In the rows, 128 means zero.
Each row of numbers stands for one thing and depends on some of the facts below. Use the named rows to name the rest.

Some facts about the things:
λ: is directly part of; Σ: belongs to class; Δ: comes just before; ω: uses
[bara, brozufer, grili, kistor, mutekis, pama, skogrim, zuno] λ pizik
[befak, govogror, natrul, plisen, stagan] λ trogro
[bonizam, gratem, mekek] λ gustuk
[brafun, matik, nebragrun, nosustu, stedragrem, taves] λ flisul
[bramu, nimo, rugem, triles] λ pleplek
[breko, kesa, natro, rolor, zizopom] λ kluder
[brisan, fegraplar, fludadror, ruger, skomerin, sutri, zavir] λ stimes
[brusiplin, drutrun, semu, tizi] λ brugre
[bugrel, drevades, gikem, grenu, poren, visik, zaren] λ zeplik
[deruk, drubror, drupoka, zesto] λ migrul
[dradubris, keplal, kluve, lunam, pledres, porodro, zibro] λ restagrur
[dranol, flibim, kasti, lotak, memegir, nidrubek, nifodrik] λ drelu
[dremur, funa] λ drigos
[drezo, drini] λ merin
[dripur, gipom, loran] λ zukon
[drokla, gobu, riger, vaska] λ braka
[drustulan, gibrur, grekur] λ pufla
[faka, flopil, flukom, klenokur, modetrir, plesik, vabrok] λ zatri
[flasu, kobros] λ vizo
[flupu] λ gribra
[fubin, lufal, stakefluk, stipa, truka] λ sume
[goplok, kevik, noflel, nuston] λ draflen
[gravuk] λ vudran
[keklam, nabrak, stomes, tatril, trafitul, trise, veris] λ romak
[klabra, kogo, kosas, leraskam, toflom, vatik] λ gode
[lili, soza] λ zesabrom
[mobris, plipu, skobri] λ magibos
[plega, puso] λ noke
[rofu] λ tubra
Σ 572 <- bara, brisan, drini, drubror, drutrun, fludadror, gobu, goplok, klenokur, lunam, pama, rofu, rolor, stagan, sutri, triles, trise
Σ 627 <- befak, bramu, bugrel, dradubris, drokla, drupoka, faka, flibim, flupu, gipom, gratem, gravuk, grekur, kasti, kogo, loran, lotak, modetrir, nabrak, natro, noflel, pledres, plipu, poren, riger, rugem, ruger, skogrim, stipa, tatril, trafitul, veris, zaren
Σ 809 <- bonizam, deruk, dranol, drevades, drezo, dripur, drustulan, fegraplar, flasu, flopil, flukom, fubin, funa, gibrur, gikem, govogror, grenu, grili, keklam, keplal, kevik, kistor, kluve, kobros, lufal, matik, memegir, mutekis, nebragrun, nidrubek, nifodrik, nimo, plega, plesik, plisen, porodro, puso, semu, skobri, soza, stakefluk, stedragrem, stomes, toflom, truka, vaska, vatik, visik, zavir, zibro, zuno
Σ 670 <- brafun, breko, brozufer, kosas, lili, mekek, mobris, natrul, nosustu, skomerin, zizopom
Σ 872 <- brusiplin, dremur, kesa, klabra, leraskam, nuston, taves, tizi, vabrok, zesto
Δ:
bara Δ pama Δ skogrim Δ brozufer Δ kistor Δ grili Δ mutekis Δ zuno
befak Δ stagan Δ govogror Δ natrul Δ plisen
brafun Δ nosustu Δ nebragrun Δ taves Δ stedragrem Δ matik
bramu Δ rugem Δ nimo Δ triles
bugrel Δ visik Δ gikem Δ grenu Δ poren Δ drevades Δ zaren
drini Δ drezo
dripur Δ gipom Δ loran
drokla Δ vaska Δ gobu Δ riger
drubror Δ drupoka Δ zesto Δ deruk
drustulan Δ gibrur Δ grekur
drutrun Δ semu Δ tizi Δ brusiplin
flasu Δ kobros
flibim Δ nifodrik Δ kasti Δ lotak Δ dranol Δ nidrubek Δ memegir
flopil Δ modetrir Δ flukom Δ plesik Δ faka Δ vabrok Δ klenokur
fludadror Δ brisan Δ sutri Δ skomerin Δ fegraplar Δ ruger Δ zavir
funa Δ dremur
gratem Δ mekek Δ bonizam
keklam Δ stomes Δ trafitul Δ veris Δ nabrak Δ tatril Δ trise
keplal Δ porodro Δ dradubris Δ pledres Δ lunam Δ zibro Δ kluve
kogo Δ vatik Δ toflom Δ klabra Δ kosas Δ leraskam
lili Δ soza
lufal Δ stipa Δ fubin Δ stakefluk Δ truka
natro Δ zizopom Δ kesa Δ breko Δ rolor
nuston Δ goplok Δ noflel Δ kevik
plipu Δ skobri Δ mobris
puso Δ plega
befak ω gratem
braka ω keplal
bugrel ω brusiplin, pama
dranol ω trogro, skobri
drelu ω pledres, lunam
dremur ω gipom, matik, pizik
drezo ω kobros
drubror ω nosustu, gikem
faka ω modetrir, stipa
flibim ω drokla, deruk
flopil ω matik, loran
flukom ω bonizam, zesabrom
flupu ω keklam
fubin ω gravuk, grekur, skogrim
gobu ω flisul, skomerin
grenu ω kluve
gribra ω nifodrik
kasti ω modetrir
kogo ω nosustu, pledres, fludadror, puso
lili ω brugre, drigos
lufal ω zeplik
magibos ω brafun
mekek ω poren, vatik, breko, tubra
nabrak ω fludadror
nuston ω dripur, vizo
plesik ω zibro
plipu ω poren, skomerin
plisen ω drigos
pufla ω truka
rofu ω natro
romak ω gravuk, fegraplar, zesto, zeplik
rugem ω truka
semu ω merin, drigos, kevik
stagan ω bonizam, vaska
stakefluk ω goplok, funa
stedragrem ω bonizam, kluder, natrul
stimes ω gipom, taves, pama
stomes ω loran
sutri ω leraskam, grekur, deruk, bara
tatril ω kluve
tizi ω brafun, gibrur, truka
toflom ω gipom, veris, memegir, natrul
trise ω matik
vabrok ω draflen
zaren ω memegir
zatri ω brozufer, funa, nebragrun
zukon ω nefe

Some rows with their names:
flibim: [107 129 118 140 109 150 168 191  74 129 120  81 123 146 107  98 131  94
 136 155 128 130 145  83  85 111]
memegir: [125 134 167 152 164 107  37 125 102 153 163 114  91  94 136 121 160 102
 102 127 127 153 127 189 128 227]
matik: [125 120 158 130 151 107  54 101 123 139 134 132  99  92 133 132 140 121
 108  98 126 140 119 184 133 175]
taves: [117 129 152 126 136 122  87 123 113 130 116 147 101 116 129 133 141 114
 118  89 135 134 129 145 119 153]
gratem: [127 158 128 115 122 157 135 130 118 111 104 120 143 134 123 122 132 131
 139 116 148 119 132  86 112  93]
bara: [119 128 120 115 153 141 136 172 100 151  76 116 151  94 107 110 102 128
 133 123 102 117 150  95  80  48]
mutekis: [114 117 138 153 173  83  79 112 129 194 172 143 119  78 135 140  94 130
 113 156 100 130 135 203 158 140]
rugem: [109 158 108 135  93 142 152 103 129 141 143 124 106 132 145 115 103 134
 178 126 128 136 141  87 110 108]
gibrur: [125 168 113 124 108 157 119  92 133 133 134 112 117 119 146 111 110 147
 182 116 125 138 137  90 105 110]
grekur: [135  96 113 120 125 131 104 152 103 123  94  75 141  88 108 117 120 125
 127 119 112 135 126 132  97 103]
veris: [110 107 168 113 115 130  73 109 123 141 120 168 116 116 134 138 139 116
 116  83 136 128 124 135 109 154]
fegraplar: [142  75 137 120 100  72  78 132 111 132 137  84 145  85 128 109 116 130
 112 126 104 124 118 149 113 130]
skomerin: [143 119 185 140 137  84  98  79 147 116 118  95 159  96 141 120 116 117
 106 147 150  98 108 106 148 135]
lufal: [111 108 113 121 101 139 164 164 101 120  98 103 129 133 109 116 119 109
 137 124 126 124 137  92  96  79]
flasu: [114 151 131 115 112 151 149 134 115 120 109 122 137 139 121 125 129 127
 135 120 147 121 132  84 113  89]
vabrok: [ 98 135 118 153 126  66 114 105 130 119 152 106 108 123 118 137 110 121
 129 135 117 146 104 207 169 144]
grenu: [ 84 103 121 137 124 156 126 109 133 147 135 131 135 146 119 143 118 116
 147 143 128 144 117 153 137 140]
visik: [ 88 121 127 119 125 181 136 119 124 128 107 131 145 149 111 142 124 121
 150 128 141 139 117 114 121 116]
drevades: [ 93  94 126 140 134 141  86  97 137 158 147 125 132 121 126 153 115 123
 133 145 113 155 107 194 150 170]

Rows to name:
No name comes twice in this set of rows, the named rows included.
[ 95 147 114 146 121  86 134 117 129 104 137 110 110 133 116 130 114 121
 135 125 126 141 109 164 154 114] | plesik
[ 79 157 125 144 119  89 145 131 122  98 114 137  91 148 109 131 125 104
 133  98 135 139 112 148 136 118] | flukom
[125 111 123 123 158 118 112 165 103 164  95 111 142  79 107 115  96 127
 125 130  90 120 142 138  96  75] | skogrim
[116 179 115 124 134 120 123 116 131  79  97  96 137 128 112 127 127 133
 145 105 138 137 114 131 127  89] | modetrir
[123 136 161 140 151 138 138  97 139 114  87  94 147 116 123 129 117 104
 125 143 160 107 120  82 139 113] | vatik
[127 146 130 117 121 141 107 109 123 121 129 113 141 118 127 125 126 134
 137 127 140 130 136 126 133 115] | nebragrun
[113 134 135 140 166 104 101 122 121 183 147 145 128  94 134 135  99 128
 121 144 106 120 140 167 141 113] | kistor
[ 97 107 150 116  93 140 137 128 118 135 120 164 122 146 130 132 128 112
 130 106 142 116 130  96 107 119] | stomes
[ 85 135 148 131 109 120 153 146 108 127 119 175  87 155 125 128 137  89
 124  94 143 123 130 104 107 128] | dremur
[124 173 137 128 136 158 121 143  93 124 135  88 138 131 127 114 150 114
 133 149 145 130 136  93 105 134] | nifodrik
[127 119 162 150 158 119 120  83 149 127 105  97 140 103 127 137 117 103
 118 151 150 112 115 123 158 140] | breko
[134 177  77 146 136  55 195 143 189  45 122 143 107 172 104 112 124 140
 155 130  95 160 106 172 163 123] | zatri
[136  53  96 111 159 201 127 158 189 109  70 138 175 139  98 126 132 146
 158 137  76 174 101 152 101 172] | zeplik
[ 89 113 151 145 116  89 116 128 113 149 150 163  79 133 128 135 127  95
 114 109 132 134 128 164 138 167] | stedragrem
[107 141 126 127 112 133 151 132 114 127 128 130 124 142 125 129 120 118
 138 130 142 123 134 101 124 105] | drezo

The same things again, as new rows of numbers:
Some rows with their names:
flasu: [154 118  99 104 113 150 135 125 118 128 123 104 113  96 141 157 120  82
 133 124  92 147 120  99 110 115 118 104 142 116 121 140 136  82 136 113]
drutrun: [154 118  99 103 113 148 135 126 118 130 125 107 112  93 141 157 120  82
 133 125  92 147 119  99 108 114 118 104 141 116 121 140 137  83 136 110]
semu: [155 116 103 117 113 168 133 129 123 135 119 106 107  93 141 146 118  76
 127 123 105 132 141  92 101 113 124 113 145 112 118 156 139  83 136 111]
tubra: [159 116 133  97 122 144 171 122 118 117 126 104 110 124 142 154 118  99
 134 125 109 128 130 143 129 116 112  99 139 117 125 137 116 121 127 112]
poren: [144 116  98  98 115 149 135 150 117 130 123 103 107  96 149 198 129  66
 141 128  95 115 108  95 164 116 112 114 140 110 119 138 122  82 128 125]
zuno: [143 122  98 100 135 190 132 161 117 118 126 104 109 118 150 124 155  77
 128 143  91 117 108 139 149 115 122 188 219 111 128 136 162  84 128 112]
pizik: [151 120 140  99 120 160 164 151 117 119 125 102 131 176 141 117 118  72
 128 123  97 119 121 206 104 114 111 130 144 114 145 140 117  89 130 114]
brozufer: [146 120  97 101 122 185 133 160 118 116 121 105 115 164 148 122 125  80
 131 139  89 117 111 141 117 114 126 171 196 111 129 135 177  83 128 116]
memegir: [144 121  99 131 134 162 133 159 119 117 123 123 112  98 142 146 152  66
 138 130 100 171 199 146 151 116 158 129 141 141 119 136 116 125 131 111]
brusiplin: [144 117  97 101 114 162 131 130 117 119 121 104 106  93 142 154 123  72
 130 130  89 144 118 106 121 118 115 116 148 117 125 136 122  85 133 117]
bugrel: [152 128  98 109 113 142 138 154 120 136 120 107 126  97 142 169 120  67
 131 131  92 126 111  95 112 114 110 105 140 111 122 136 133  84 129 115]
mobris: [150 116  97 105 115 153 132 126 118 122 121 104 110  92 141 160 123  79
 130 125  90 134 115  95 122 114 116 110 148 114 120 137 130  86 134 114]
gode: [156 117 141 101 115 144 161 123 119 116 123 103 119 119 141 145 119  78
 127 125 111 126 112 125 116 115 112  99 141 115 125 137 116 118 129 112]
flupu: [150 117  97 108 114 152 133 127 118 120 122 104 107  93 142 155 121  75
 128 123  91 131 117  97 124 114 117 113 150 112 120 137 128  87 131 113]
zibro: [142 117  98 100 194 232 131 120 117 116 132 101 105  95 141 159 123 153
 130 124  99 130 110  94 101 118 115  98 172 111 120 138 115 104 187 110]
pleplek: [156 118 143 100 116 147 162 124 120 117 124 104 120 122 141 143 117  79
 127 125 111 126 114 128 116 115 112  99 140 115 124 137 116 118 128 112]
brisan: [151 117 100 102 118 208 131 117 143 116 199 123 105 190 149 148 152  97
 128 122  91 167 101  99 160 115 133  99 143 134 119 138 157  88 165 112]
kasti: [159 118  99 148 127 144 131 150 119 124 118 116 127  92 142 149 135  68
 145 124 130 168 199 112 131 114 165 112 144 134 120 147 116 109 130 115]
rolor: [146 119  97 106 114 159 132 127 118 118 120 106 107  92 141 163 130  79
 128 125  89 124 115  96 135 114 115 118 156 113 121 137 123  92 131 119]

Name these rows:
No name comes twice in this set of rows, the named rows included.
[157 117 105 114 113 165 135 129 122 139 123 103 109  94 141 144 118  76
 129 122 108 139 142  93 100 114 124 111 144 112 120 155 141  83 136 113] | lili
[163 119 117 128 131 141 158 148 119 117 123 107 127  92 142 148 119  73
 130 126 149 150 154 164 131 114 117  98 144 131 121 135 117 140 131 116] | drelu

Now the same things, written a new way:
Known rows:
grili: [204 117 136 101  58  91 141 150  84 121 187 126 132 156 159 215 102  93
 120 162 173  98 115 105 150 116 122  79 144  58 129 132 138 159 105 147
 135  86 131 144 142  95 147 158 128]
pizik: [249 117 185 123  44 110 139 185 100  91 183 100  86 152 115 227 148  57
 108 158 221 109 154  76 142 108  81  50 164  62 151 114 161 162 101 107
 160  85 110 163 124 169 129 146 148]
zuno: [214 123 126  92  57  72 146 145  76 130 184 133 139 149 172 226  93  91
 117 150 172  99 107 114 157 115 120  75 142  50 122 136 144 170 104 159
 128  85 111 138 151  87 149 154 132]
flupu: [159 126 104 107 104 107 153 147  99 102 168 154 125 133 116 157 126 116
 164 171 166 111 120 110 121 121 117 113 134 104 157 163 138 136 109 129
 135  78 135 170 128 116 139 156 113]
matik: [166 120 124  97  77  55 128 143  88 145 156 144 126 125 132 178 125 141
 120 179 158 134 113 138 146 106 106  87 135  69 144 163 130 146 104 146
 107  67 147 139 169  95 117 134 153]
tubra: [204 129 142 102  53  86 132 150  74  85 143 153  98 128 113 169 186 100
 141 178 207 102 154 117 126 119  86  77 159  86 187 133 144 122 104 124
 140  73 103 178 157 190 103 130 130]
drupoka: [158 114 131 106  70 114 127 139  86 103 166 145 124 150 125 156 145 126
 143 197 166  96 131 115 131 125 124 102 145  88 161 142 115 114 107 131
 133  80 169 161 145 117 127 156 114]
drubror: [146 113 117 116  99 126 143 149 107  89 183 142 118 139 109 146 141 121
 174 184 164 114 114  98 114 129 119 123 130 111 166 156 127 117 107 120
 148  81 156 175 119 122 131 156 107]
stomes: [154 133 148 109 124 107 133 160  92 108 178 133  99 136 112 128 142 151
 143 169 134 136 102 109 110 139 132 101 123 114 172 184 134 102 119 120
 142  58 133 136 121 119 157 148 138]
romak: [205 160 164  92 114  88 139 166  55  76 160 143  71 126 122 123 181 130
 144 140 160 123 122 110  95 155 121  78 135 123 209 173 162  90 131 121
 167  45  41 143 124 201 161 129 141]
plisen: [182 129  93 103  89  98 153 152 104 100 135 175 119 121 126 160 113 121
 168 167 158 107  65  90 127 109 138  88 137  95 135 162 154 129  90 131
 110  71 123 149 152 107 135 162  94]
vabrok: [171 108 108  91  89  77 160 107  95  95 152 171 132 122 126 171  98 116
 165 157 162 132  91 125 131 125  99 143 145  95 149 159 122 155  88 151
 124  87  98 157 157  98 132 170 124]
natro: [153 110 136 110  71 124 124 141  89  98 168 141 122 153 119 150 150 128
 145 203 166  96 135 111 127 127 125 105 146  92 166 140 113 108 109 125
 138  80 177 166 139 121 126 159 111]
deruk: [165 118 121  96  68  93 130 134  77 111 166 149 132 144 142 168 134 123
 143 184 165  98 123 123 134 123 124 101 142  81 156 142 123 126 107 145
 130  79 146 159 152 112 127 152 117]
fludadror: [148 123 111 112  52 111 114 150  97 110 191 158 106 162 130 158 151 120
 163 204 167  76 152  97 109 125 147 116 132  89 175 140 129 108 125 115
 133  55 191 193 139 103 104 128 116]
tizi: [170 134 113 111  94 126 167 142 101  95 181 183 130 143 109 161 148 102
 152 164 150 122 104 114 129 136 105 130 127  88 151 173 135 117 117 129
 114 104 154 159 132 116 151 131 109]
drini: [154 110 137 112  71 124 124 142  90  98 167 140 121 153 117 151 151 127
 144 202 167  97 136 110 128 126 124 104 147  91 165 140 112 108 107 124
 137  80 178 164 140 122 126 159 113]
merin: [208 130 140 103  51  90 133 153  78  83 133 159  94 126 110 167 184 101
 140 180 206 100 145 111 126 113  93  70 161  87 182 133 148 119 101 120
 134  71 105 174 162 188 103 135 126]
modetrir: [154  90 150  99  67 107 127 107  87  86 157 147 128 151 121 148 129 120
 161 197 166 116 127 114 122 125 106 143 170  94 169 134 103 127  97 143
 143  94 153 166 157 113 117 179 119]

Which thing is each row?
No name comes twice in this set of rows, the named rows included.
[157 114 136 108  75  91 124 146  93 123 165 139 121 140 120 162 142 134
 131 194 161 120 124 122 134 113 113  94 144  82 157 153 124 126 106 132
 121  74 169 152 152 109 117 146 136] | loran
[203 138 123 110  80  99 160 157  95  74 155 172  95 116  94 168 182  90
 159 155 199 123 131 109 118 125  76  98 141 101 181 155 158 126 106 114
 137  81  89 182 138 190 118 121 124] | magibos
[155 112  95 111  99 126 161 147 102  81 158 153 112 128 108 158 129 135
 152 175 173  98 127 110 140 138 111 120 109 102 150 153 107 120 101  97
 144  68 144 171 124 115 160 161 107] | stagan
[196 112 147 110  61 110 136 154  91 112 190 119 126 161 146 202 113  95
 125 173 174  97 123  97 144 118 123  83 147  66 135 130 133 149 105 135
 143  88 149 150 131 101 146 163 125] | brozufer
[161 104 114  93  92  82 154 108  95  90 162 163 132 127 127 164 103 113
 176 162 164 135  94 116 123 126 101 151 148 101 155 155 124 150  92 151
 136  91 105 163 151 102 129 171 120] | faka
[141 112 116 114 100 122 140 146 104  90 188 140 121 139 114 145 140 121
 181 184 164 115 114  96 110 129 120 128 131 114 169 152 130 117 109 125
 153  83 154 178 117 123 128 154 104] | kogo
[162 121 125  99  76 101 131 138  78 112 162 146 131 148 134 159 136 119
 146 190 168  94 141 118 127 117 124 102 152  85 160 144 128 128 114 142
 134  80 153 165 146 117 129 157 116] | gravuk
[175 139  84  92  45  66 130 140  83 132 175 180 119 145 159 191 125 119
 145 177 164  76 133 123 131 121 143  99 123  68 154 149 140 134 120 136
 106  48 146 176 164  86 112 119 126] | ruger
[155 110 133 108  74 108 129 144  91 108 161 139 118 144 118 157 144 136
 133 197 167 105 136 119 137 123 115 100 138  85 158 145 112 119 106 119
 133  73 172 159 146 115 129 154 124] | gipom
[168 115 114  96  69  97 139 135  77 107 153 152 127 139 138 170 131 132
 131 185 169  92 132 128 147 127 119 100 131  77 150 142 111 125 106 129
 129  72 147 157 154 111 140 154 119] | natrul
[166 109 108 100  70 113 148 137  78  91 144 152 119 140 129 169 131 141
 125 186 177  78 147 126 156 136 115 104 121  79 148 136  96 118 104 107
 138  67 152 162 149 114 157 161 114] | bonizam
[174 124 110  87  65  74 136 129  69 121 161 158 140 139 155 178 125 122
 139 175 163  98 116 133 142 121 123  96 140  73 149 145 128 134 107 156
 121  78 129 152 163 105 129 147 121] | leraskam

